Each row was made from one path, in order. Every step used is in the known rows, and no mark comes twice. Write each row's path.
Known rows:
vomi/domola/gona/soduz/bame/potov/fiveg/guni/mizet: 205; 315; -92; -32; 84; -134; 275; -154; 42; -245; -158; -533; -355; -90; -192; 170; 21; 8; 32; 53; -299; -6; -63; 153; 44; -107; 239; -439; 103; -118; 315; -163; -323; 148; -42; 234; -49; 345; -207; -314; 443; 96; -232; -43; -43; -348; -3; -291; -457; 208; 313; 84; -65
gona/soduz/vomi/domola/fiveg/bame: -28; -96; -80; 33; 123; -210; -167; -48; 43; 285; 102; -247; 205; -332; -315; -100; -282; -32; 140; -269; -123; 198; -204; 80; -189; -427; 134; -239; -184; -109; 283; 102; -285; 451; -245; 223; 64; 220; 214; -530; 64; -94; -330; -296; 76; -327; 159; -19; 274; 140; -7; -76; 217
gona/soduz/bame/potov: 79; 139; -95; 170; 249; 14; -88; 130; -343; 234; -14; 61; 14; 106; -213; 93; -191; -128; 155; -35; 11; -133; -75; 120; -26; -212; -84; -126; 216; -54; 54; -30; -195; 168; -281; 13; 101; 177; 134; -34; 130; -222; -139; 43; 160; -382; 324; 7; 131; 270; 175; 13; -179
soduz/vomi/domola/potov/vuviv/gona/bame/mizet/guni/fiveg: 49; -205; 30; -83; 74; -56; -73; -85; 95; 48; -280; -419; -68; 210; -153; -332; -83; 201; 91; -131; -13; -138; 34; 312; -33; -128; 141; -9; -90; -100; 1; -155; -152; -132; 215; -64; -22; 73; -75; -165; 235; -43; -26; -67; -287; 86; 94; -122; 55; -191; -498; -100; 30
guni/bame/mizet/potov: -138; -58; 80; 87; -197; -12; 106; 169; -13; 142; 220; 441; 121; 162; 205; 280; -169; 212; -75; 140; -98; 50; -49; 89; -411; 392; -529; -116; -161; 72; 86; 127; -134; -407; -301; -207; -294; -267; 102; 105; 137; 58; 402; 123; 9; -88; -49; -316; -154; -54; -7; 243; 215
soduz/vomi/domola/gona: 358; -105; -172; -87; 220; -256; -121; -220; -318; 140; -52; -424; 33; -256; 34; -101; -194; 15; 64; 123; -55; -186; -276; 166; 17; -338; 38; -71; -188; -142; 195; 141; -248; 227; -15; 40; -94; 303; 159; -606; 370; -127; -191; -236; -2; -205; -16; 17; 196; 168; -305; 26; 107
vuviv/bame/soduz/vomi: 58; -267; -169; 129; 92; -456; -290; 104; -492; 333; 303; 281; 247; -217; 172; 54; 195; -176; 521; 332; -40; -65; 321; 125; -37; 57; -104; 264; -39; -15; -153; 114; -267; -263; 116; -9; -127; -106; 195; 101; 85; -443; 194; 106; 79; -135; 92; 92; 243; 25; -110; -198; -374
potov/vuviv/bame/mizet/guni/fiveg/domola: -181; -189; -82; 247; 70; 50; 69; 238; 38; 97; 152; 219; 228; 135; 100; 83; 188; -66; 125; 376; 149; -148; 132; -73; -124; 24; -180; 244; -94; 274; -158; -90; 225; -325; 230; -144; 150; -377; 147; 596; -112; -210; 99; 230; -14; 514; -63; 133; 85; -261; 102; -291; -208
fiveg/bame/potov/vuviv/domola/vomi: -348; 172; -16; 349; 41; 107; -66; -242; -88; -244; 101; 282; 1; -213; 441; 371; 40; -28; -60; -52; 270; -69; 206; 280; -401; -225; -338; -244; -305; 169; 49; 221; 354; -131; 177; -127; -15; 113; 408; 417; 470; -156; 31; -2; 176; 61; 76; 306; -41; -104; 401; -162; 45
mizet/potov/domola/gona: 106; 152; 304; -65; 137; 129; 32; 230; 28; 5; 82; 165; 22; 209; 163; -91; -253; -36; -139; 105; 44; 99; -134; 51; 455; 66; -54; 181; 12; 185; -88; -89; 368; -110; 109; -259; 236; 47; -2; -143; -229; -319; 35; -31; 337; -213; -85; 164; 133; 48; 14; -134; 96
guni/fiveg/domola/potov: -98; 53; 52; -21; -137; 263; -197; 257; -169; 295; 278; -123; 58; 177; -98; -148; -158; 43; -132; 347; 518; 98; -435; -576; 28; 123; -145; 216; 70; 548; -184; -379; -69; 499; -446; -93; -40; -268; -12; 199; 178; 302; 42; -67; 124; 560; -320; -86; 267; 24; -63; -94; 460
bame/vomi/domola/potov/fiveg: -10; 155; -114; -93; -511; -163; 120; 214; 142; 110; -38; -109; -243; -253; 126; 70; -180; 65; -157; 169; -23; -96; 115; 174; -130; 487; 237; -40; -87; -251; -108; -134; -97; 26; -226; -11; 52; -59; 96; -299; 585; 238; 26; 97; 229; 181; 111; -83; -287; -33; -104; 72; 248
gona/soduz/vomi/domola/potov/fiveg: 31; 118; -179; -108; -29; -128; 64; 180; 70; 306; -34; -376; -44; -131; -338; -314; -199; -138; 151; -161; -169; 249; -171; -96; -60; -235; 355; -8; -90; -134; 117; -267; -376; 382; -216; 58; 254; 339; 181; -622; 92; -181; -386; -174; 61; -215; 140; -57; 224; 121; -183; 24; 274
fiveg/guni/mizet/potov/domola/gona/vuviv: 9; 213; -41; -133; 36; 59; 155; 55; 69; -282; -93; 177; -58; 204; 284; 274; 153; 145; -159; -31; -228; 150; -185; 91; 244; 43; -61; -225; 222; 306; -61; -191; -86; 26; 226; 186; 27; 170; -199; 209; -245; 235; -149; 45; 121; -52; -333; -77; -58; 27; 134; -219; 6
guni/bame/mizet/potov/domola/gona/soduz: -61; 29; 80; -135; -164; 102; 416; 201; 121; -34; 16; 320; 11; 490; 49; 38; -272; 111; -35; -30; -342; 144; -29; -26; -254; 360; -359; -155; -96; 27; 117; 78; 54; -232; -35; -164; -68; -57; 29; 140; -81; -19; 187; 98; -47; -381; -89; -414; -145; 6; 128; 110; 222
soduz/domola/potov/vuviv/gona: -142; 8; -160; 3; 74; 512; -275; -22; -259; 129; -2; -32; 213; 265; -92; -360; -54; -106; -91; 107; 408; -13; -469; 288; 202; -4; -12; 393; 18; -115; 20; -309; 110; 131; 187; -452; 266; 317; 61; 69; 244; -220; -206; 57; 258; 298; -166; 121; 372; -376; -35; -364; 130
vuviv/gona/bame/mizet: -224; -102; -51; 203; -75; 72; -166; 12; -133; 80; -124; 383; 199; 401; 201; -262; -167; 52; 77; -472; 21; -103; 401; 413; 418; 306; -154; 109; 339; -115; 145; 137; -215; -585; -97; -282; -94; 251; 168; -12; 149; -392; -1; 542; 164; 14; -133; -44; 48; -45; -23; -210; 25
guni/bame/mizet/potov/fiveg/domola/gona/soduz: -165; 214; 118; -82; -231; -28; 461; 161; 275; 25; 138; 188; -6; 151; -66; 32; -92; 74; -222; 20; -211; 182; -104; -276; -327; 341; -256; -44; -85; 90; 141; 39; -38; 1; -140; -98; -254; -103; 96; -19; 105; -135; 134; -74; -157; -150; -170; -339; -319; 49; 218; 234; 326
vuviv/domola/fiveg/bame: -247; -98; -146; 239; -120; -18; -366; -92; -208; 64; 571; 87; 291; -272; 173; -72; -221; -171; -235; -410; 424; 392; -5; 1; -87; -85; -112; -209; -554; 133; -18; 445; 196; -260; -262; -82; 214; 87; 431; 25; -55; -265; 246; 141; 415; -116; 75; 65; 223; -329; -2; -162; 251
fiveg/potov/domola/gona/soduz/bame/mizet: 80; 267; -91; -118; -149; -127; 257; 173; -291; -12; -103; 56; -142; 200; -56; -154; -143; -386; -193; -6; -84; -29; -369; -59; 130; -53; 137; 48; 173; 274; 113; 104; 202; 432; 64; -110; 50; 164; 210; 181; 16; -165; -354; 19; 100; -93; 92; 109; 332; -81; 220; -121; 49
vuviv/domola/fiveg/guni/mizet/potov: -201; 94; -104; 145; -193; -58; -262; -17; -67; -5; 492; 27; 190; -125; 146; 50; -170; 77; -353; -294; 260; 373; 134; 61; 49; 88; -158; -98; -501; 214; -159; 241; -156; -399; -240; -23; 140; 19; 62; 43; -266; -134; 362; 78; 407; -228; 124; -188; -57; -384; -88; -119; 185
domola/potov/vuviv/bame/mizet/guni/fiveg: -81; -138; -84; -44; -134; 421; 250; 379; 87; -89; 138; 124; 107; 396; 121; -91; 186; -85; 152; 174; 74; 51; -104; -45; -165; 132; -202; 367; -126; 304; -306; -214; 207; -207; 223; -316; 441; -370; 107; 417; 45; -199; 218; 221; 114; 420; 69; -64; -69; -460; -127; -436; 138
mizet/guni/fiveg/domola: 127; 2; 70; 14; 215; 19; -427; 199; 16; 95; 369; 113; 105; -51; -98; -106; -41; -48; -68; 102; 428; -51; -107; -605; -2; -207; 40; 177; -75; 197; 2; -75; 109; 207; -127; -36; 99; -412; -151; -29; -330; 250; 123; -11; 150; 541; -107; 142; 270; 233; -207; 205; 27
soduz/domola/potov/fiveg/bame: -31; 168; -62; -72; -3; 223; -194; -108; -357; 75; 343; -25; 4; -55; -4; -403; 135; -225; -174; 134; 393; 317; -695; 26; 51; -40; 230; 262; -11; -107; 20; -149; 201; 491; -98; -298; 58; 212; 70; -132; 261; -150; -187; -184; 270; 308; -269; 251; 181; -121; 157; -110; 365
soduz/bame/potov/domola/fiveg/guni/mizet: 256; 181; -51; -18; 179; -104; -117; -314; -482; -151; 170; -113; -268; 248; 115; 0; -224; 237; -295; 48; 67; -89; -220; 552; 126; -91; 59; -211; 54; 76; -295; 138; -33; 81; 123; -12; -45; 319; -77; 376; 256; -27; 268; -118; 230; -361; 83; -130; -147; 97; 258; -56; -177
mizet/potov/vuviv/bame/vomi: -230; -54; 236; 266; 5; 69; -50; 355; 130; 208; -31; 461; 236; -181; 142; 434; 93; -77; 20; 431; 24; -106; 281; 271; 51; 213; -309; 228; -53; 113; -286; -130; 160; -454; 99; -119; 153; -342; 114; 297; -85; -364; 193; 50; 139; 116; 142; 355; -69; -206; 11; -334; -200
mizet/guni/bame/vomi/domola/gona/soduz: 177; -39; -65; -278; -6; 48; 5; 141; 359; -200; -59; 214; 3; -26; -164; 235; -88; -103; 60; -190; -337; -114; 191; -241; -469; 87; -9; -325; -245; -423; 233; 204; -18; -58; 150; 121; 193; -239; -205; -267; -175; 303; 160; 33; -29; -71; 102; -237; -207; 256; -151; 236; -96
vuviv/gona/bame/mizet/guni/fiveg/potov: -173; -6; 95; 173; -113; 51; -217; 91; -49; -55; -161; 385; 96; 320; -10; -277; -28; -107; 30; -391; 108; -102; 436; 74; 336; 228; -73; 155; 345; 3; 182; 81; -149; -367; -51; -199; -143; -33; -19; 166; -92; -117; 62; 410; -22; 295; -34; 86; 14; -67; -148; -19; 10
vomi/domola/gona/vuviv/bame/mizet/guni/fiveg/potov: 27; -32; 58; 77; 35; -62; 289; 269; 140; -133; -232; -244; 110; -130; -177; 266; 221; -331; 383; 280; -153; -196; -14; -134; -14; 87; 86; -357; 213; 33; 346; -137; 84; 8; -22; 220; 108; -403; 40; -111; -49; 197; -68; 198; -201; 255; 124; -66; -152; -119; -165; 51; -84
soduz/vuviv/gona/mizet/potov/domola: -90; -409; 177; 277; 136; 123; -193; -352; -54; 200; -250; -96; -16; 139; -10; -150; -30; 11; -247; -225; 213; 147; 212; 384; 910; -148; 27; 352; 268; -253; 33; -214; 195; -377; -170; 84; 170; 493; 68; 107; -170; -281; -284; 194; 128; -66; -268; 413; 395; 2; -99; -127; -275
vuviv/gona/bame/potov/fiveg/domola/vomi: -336; 343; 134; 121; -1; 216; -141; -178; 98; -116; -177; 156; 10; 169; 43; -260; -120; -18; -72; -382; 137; -101; 548; 231; 433; 218; 141; 157; 307; -111; -32; 10; -132; -139; 131; -243; 2; 390; 163; -68; 223; -535; 67; 129; 157; 62; -147; 131; -219; 211; 209; -81; 141
soduz/vomi/domola/gona/vuviv/bame/mizet/guni/fiveg/potov: 260; -137; -12; -31; 154; -391; 156; -21; -197; -18; -235; -309; 44; -233; -185; -25; 172; -234; 272; 276; -162; -257; -78; -31; -106; -217; 62; -143; 36; -52; 181; 48; -101; 265; 146; 268; -142; -193; 109; -182; -8; 29; -78; -186; -410; 114; 178; 80; 22; -45; -457; 71; -56
bame/mizet/guni/fiveg/potov: 154; 65; -88; 129; -198; -234; 94; 267; -155; -42; 259; 285; -16; 48; 205; -122; -22; 38; -46; 77; 166; -206; 64; -213; -185; 76; -195; 309; -37; 137; 149; 187; 44; -62; -232; -196; -196; -474; 89; 96; -23; 255; 136; 213; 101; 367; 247; -13; -43; -79; -166; 345; 159
mizet/guni/bame/soduz/vuviv: 142; -230; -124; -59; 154; -80; -321; 112; 66; 3; 280; 208; 58; -41; 32; 194; 166; -72; 48; -124; 45; 40; 134; -168; -295; -102; 10; 53; -239; -274; 167; 123; 122; -345; 150; 33; 89; -204; -32; 69; -121; 193; 226; 140; 101; -34; -13; -14; 155; 265; -270; 427; -414
bame/mizet/guni/fiveg/potov/domola/gona/soduz/vomi: 353; 101; -110; -155; -104; -266; 366; 153; -160; -181; 6; 68; -158; 309; 13; -497; -132; -21; -38; -90; -103; -154; 32; -252; -64; -105; -10; 315; -29; 36; 128; 200; 155; 255; 142; -97; -89; -150; 45; 58; -211; 112; -108; -10; -97; -11; 243; -53; 35; 11; -178; 229; 164
guni/mizet/potov/domola/gona: 123; 21; 136; -154; 22; 76; 139; 86; -85; 44; -20; 76; -92; 297; 73; -39; -285; 114; -84; 167; -235; 67; 22; 138; 336; 14; -273; 106; 115; 263; -191; -277; -130; -235; 21; -44; 26; 25; -59; 51; -90; 156; 119; 19; 201; -223; -178; -343; 164; 78; -166; -327; 184
gona/mizet/potov/fiveg: -185; 102; 135; 108; -19; 168; 215; -106; 242; 229; -92; 13; -17; -216; 217; 82; 39; 153; 53; -125; -129; 214; 89; -69; 306; -42; 108; 158; 224; -14; -325; -98; -34; -216; -524; -49; 80; 185; 18; -412; -507; -133; -140; -51; 85; -182; 75; 175; -41; 71; 212; 143; 41
gona/vuviv/bame/soduz/domola/vomi: -205; -191; -214; 116; 175; 156; -43; 258; -210; 119; -106; 172; 417; -144; -39; 262; 395; -335; 689; 274; -58; -112; 141; 138; 71; 136; 120; -21; 334; -144; -148; -122; 121; -34; 268; 160; 241; -215; 313; 212; -308; -73; -12; 266; 19; -78; 149; 112; 286; 30; -4; -166; -306

Which path is each row?
-61; -225; 137; -117; -90; 177; 61; -258; 360; -43; -199; -84; -149; -121; 93; 207; 115; 235; 188; -171; -116; -19; 70; -201; -198; -89; 54; -233; 108; -110; -200; -14; 75; 81; -366; 247; 4; -258; -376; -152; -313; 595; -68; -60; -174; 206; 119; -80; -81; 0; 65; -12; -50	gona/mizet/guni/fiveg/bame/vomi/domola/potov
-330; 0; 73; 55; -196; 371; 20; 196; 56; 177; -76; -105; 58; 525; -79; -272; -103; 171; -124; 92; 388; -18; -102; -230; 134; 285; -150; 211; 242; 476; -194; -383; 11; 95; -159; -173; -105; -136; -7; 504; 239; 120; -18; 147; -101; 509; -327; -151; 101; -188; 11; -282; 302	guni/fiveg/domola/potov/vuviv/gona/bame/mizet
-147; -266; 57; -120; -9; -13; -211; -396; 400; -31; -231; -110; -39; -27; -131; -131; -13; 229; 221; -513; -213; -19; 356; 139; 34; -42; 94; -84; 21; -321; 83; -83; -327; -346; 216; -1; 4; 324; -240; -402; -61; -38; 54; 110; -298; -111; 48; -303; 126; -188; -239; 1; -284	vuviv/gona/mizet/guni/bame/soduz/vomi/domola/potov
-110; -51; 198; 163; -112; -251; 102; 160; -57; -17; 476; 441; 239; 140; 303; 24; 64; 51; 28; 180; -45; 179; 139; 348; 183; 414; -159; 200; -105; 162; -162; 249; 95; -355; 27; -177; 36; -328; -11; 236; -240; -617; 395; 120; 323; -10; 73; 30; -312; -351; 291; -327; 7	vuviv/bame/mizet/potov/domola/fiveg/guni
408; -163; -48; -163; 241; -229; 48; -172; -209; -11; -187; -438; -52; 83; -21; -232; -75; 135; 182; 10; -149; -251; -42; 93; -39; -233; 87; -94; -57; -204; 114; 213; -125; 55; -10; 96; -241; -17; -109; -407; 101; 74; -55; -192; -246; -207; 86; -118; -73; 222; -380; 157; 29	soduz/vomi/domola/gona/bame/mizet/guni/fiveg
24; 288; -106; -299; -176; 0; 360; -196; 333; -147; 9; -41; -218; -187; 74; -160; 94; -37; -372; -155; -135; 82; -6; -524; -76; 94; 343; 97; -30; -156; -211; 156; 165; 288; 81; 56; 4; 200; 37; -204; -131; -26; -76; -200; -104; 146; -282; 53; -282; 274; 242; 247; 137	potov/fiveg/domola/gona/mizet/guni/bame/vomi
-86; -17; -106; 33; 36; -305; 140; 177; 235; 217; -51; -182; 253; -215; -397; -97; -92; -200; 214; -119; -286; -22; 82; 94; -292; -313; 182; 18; -223; -119; 197; 78; -228; 200; 63; 114; 214; -82; 209; -280; -197; -319; -231; -223; -49; -137; 494; -32; 116; -196; -129; -100; -57	gona/soduz/vomi/domola/fiveg/potov/vuviv/bame/mizet/guni
23; 6; -53; -341; 187; -111; 88; -333; 180; 104; -34; -191; 98; -40; 40; 14; 51; 161; -31; -128; -101; -212; -195; -464; -230; -247; -8; 31; 6; 62; -89; 203; 4; 394; 128; 127; -273; 81; -95; -270; -99; -55; -192; -377; -255; -111; -161; -234; 203; 206; 88; 14; -206	fiveg/domola/gona/mizet/guni/bame/soduz/vomi
311; -22; 3; -151; 131; -309; 59; -113; -206; 16; -238; -396; -65; -45; -79; -156; -18; -32; 100; 64; -126; -258; -107; 3; -112; -237; 106; -90; -16; -79; 180; 191; -160; 250; -60; 109; -320; -78; -72; -343; 113; 103; -142; -292; -293; -57; 146; -13; -21; 131; -371; 189; 42	soduz/vomi/domola/gona/bame/mizet/guni/fiveg/potov
68; -29; 111; 117; 3; -41; -345; 167; 188; -120; -233; -9; -186; -263; -534; 69; 72; -248; -74; 37; 140; -170; 234; -183; -15; -160; 226; -69; 11; -74; 158; -178; 39; 89; 229; 177; 131; -261; -257; 235; -143; 390; -13; 89; -251; 365; 253; 260; 104; -34; -179; 153; -284	mizet/guni/fiveg/potov/vuviv/gona/soduz/bame/vomi/domola
-103; 23; 164; 49; 88; 420; 163; -11; 96; 127; -159; -256; 50; 103; -53; 58; -23; 176; -89; 349; 250; -56; -211; -514; 193; -83; -220; 179; 190; 464; -236; -271; 165; 296; -252; 50; -113; -115; -119; 250; -181; 270; -159; -183; -185; 209; -282; 45; 69; 63; 201; -82; 158	guni/fiveg/domola/gona/mizet/potov/vuviv
85; 340; 211; -49; -49; -363; 39; -26; 275; -193; 164; -140; -259; -456; 75; 165; 263; 138; -203; 142; -108; 298; -15; -23; -40; 137; 241; -55; -224; -31; 111; -30; -72; -33; 206; 39; -288; 138; -214; -316; 167; -140; 97; -315; -141; -302; -115; 134; -488; 100; 133; 448; -34	mizet/potov/fiveg/guni/bame/soduz/vomi/domola/gona
-5; -321; 67; 64; 143; 312; -46; -598; 55; -234; -314; -82; -164; 262; 0; -92; -2; 52; -166; -364; 20; -3; 455; 344; 473; -172; 20; 210; 63; -492; 26; 30; 231; -288; 204; 81; 241; 461; 14; 224; -149; -108; 12; 89; 18; -148; -148; 191; 58; 170; -11; 102; -250	soduz/vuviv/gona/mizet/guni/bame/potov/domola/vomi
-375; -90; 191; 129; -86; 168; 230; -184; 564; 88; -286; -40; 164; -264; 195; 563; 148; 350; 85; 30; -280; 4; 253; 351; 31; 156; 6; -138; 42; -69; -374; 37; -7; -303; -227; 196; 92; -85; -255; -33; -445; -45; -45; -158; -16; -175; 235; 51; -384; -301; 426; -240; -277	gona/mizet/potov/vuviv/bame/vomi/domola/fiveg/guni
-51; 115; -266; -145; -213; 45; 84; -16; 141; -333; -189; 228; -22; -73; 291; 646; 205; 103; -135; -12; -256; -4; -151; 5; -416; 398; -32; -676; -24; -127; 189; 166; -121; 125; 111; 304; -117; 105; -172; 164; 140; 483; -47; 91; -88; 51; -332; -59; -405; 113; 260; 186; -38	fiveg/guni/bame/vomi/domola/gona/vuviv
46; 214; -28; -215; -88; 207; 497; -237; 271; -340; -142; -40; -156; -64; 339; 211; 310; 198; 10; -185; -370; 193; 20; -220; 53; 112; -3; 22; 107; -26; -102; 189; 53; -48; 39; 36; -153; 294; -207; -190; -201; -29; -95; -119; -145; -498; -141; -83; -489; 104; 474; 207; -68	domola/gona/mizet/potov/fiveg/guni/bame/soduz
23; -190; 85; 83; -102; -194; -282; -27; -227; 87; 213; -221; -180; -250; -1; 20; 88; 158; 194; 291; 273; 161; -167; -157; -264; -66; -73; -136; -65; 279; 78; -198; -50; 284; -166; 162; -407; -189; -82; 202; 537; 552; 29; -113; -201; 127; -154; -25; 145; 37; -42; 81; 153	guni/fiveg/bame/soduz/vomi/domola/potov
86; -16; 45; 124; 173; 169; -389; 186; 24; -134; -52; 123; -53; -104; -477; -92; 128; -356; -47; -93; 233; -1; 32; -347; 100; -370; 122; 133; 33; 137; 118; -143; 81; 129; 253; 8; 263; -145; -119; 303; -364; 153; -29; 122; -144; 356; 140; 363; 301; -19; -157; 90; -205	mizet/guni/fiveg/potov/vuviv/gona/soduz/bame
-52; -181; -13; 105; -156; -76; -155; -357; 7; 63; -369; -308; -152; -446; -255; 273; -74; 78; -288; -13; -24; -283; -15; 583; 84; -6; 219; -239; 69; -205; -201; 171; -28; 30; 52; 229; -80; 163; -1; 115; 325; 99; -25; -35; -192; -135; 308; 93; -26; -243; 158; -152; -313	soduz/bame/vomi/domola/fiveg/potov/vuviv/gona/mizet
-58; 70; -34; -157; -38; 144; 149; -171; 1; 27; -24; -13; -55; -12; -6; 72; 149; 110; 158; 144; -188; 174; -17; -127; -206; 250; 20; -3; 25; -293; -40; -10; 9; -133; -22; -70; -300; 171; -182; 0; -105; 199; 103; -130; -229; -474; -142; -249; -170; 145; 251; 424; -164	guni/bame/soduz/domola/gona/mizet/potov/fiveg
362; 80; 131; -125; 335; -31; -35; -94; -99; -356; 67; 120; -182; 178; -41; -335; -57; -88; 68; -141; 49; 6; 68; -331; -80; -432; 12; -13; -57; -30; 113; 106; 329; 370; 304; 53; 80; -1; -140; 120; -271; 161; -11; -236; -87; 9; 13; 231; 5; 338; -66; 147; 21	mizet/guni/fiveg/bame/potov/domola/gona/soduz/vomi
244; -3; -98; -144; -238; -300; -108; -202; -202; -86; 0; -289; -516; -295; -73; 238; 151; 134; -364; 202; -75; -32; -256; 396; -56; 161; 297; -294; -3; -92; -268; -42; -239; 137; 40; 281; -209; 39; -261; 88; 623; 288; 106; -37; -84; -35; 0; -128; -269; 2; 95; -108; -90	soduz/bame/vomi/domola/potov/fiveg/guni/mizet
228; -101; 16; -25; 337; 90; -208; 44; -103; -296; 109; 89; 58; -117; -72; -69; 368; -167; 247; 29; 229; -38; -136; -367; -69; -281; 89; -30; 140; -96; 187; 29; 470; 251; 314; 145; -26; -291; -147; 178; -279; 477; -47; 19; -154; 180; -51; 236; 124; 207; -86; 232; -220	mizet/guni/fiveg/bame/soduz/domola/gona/vuviv
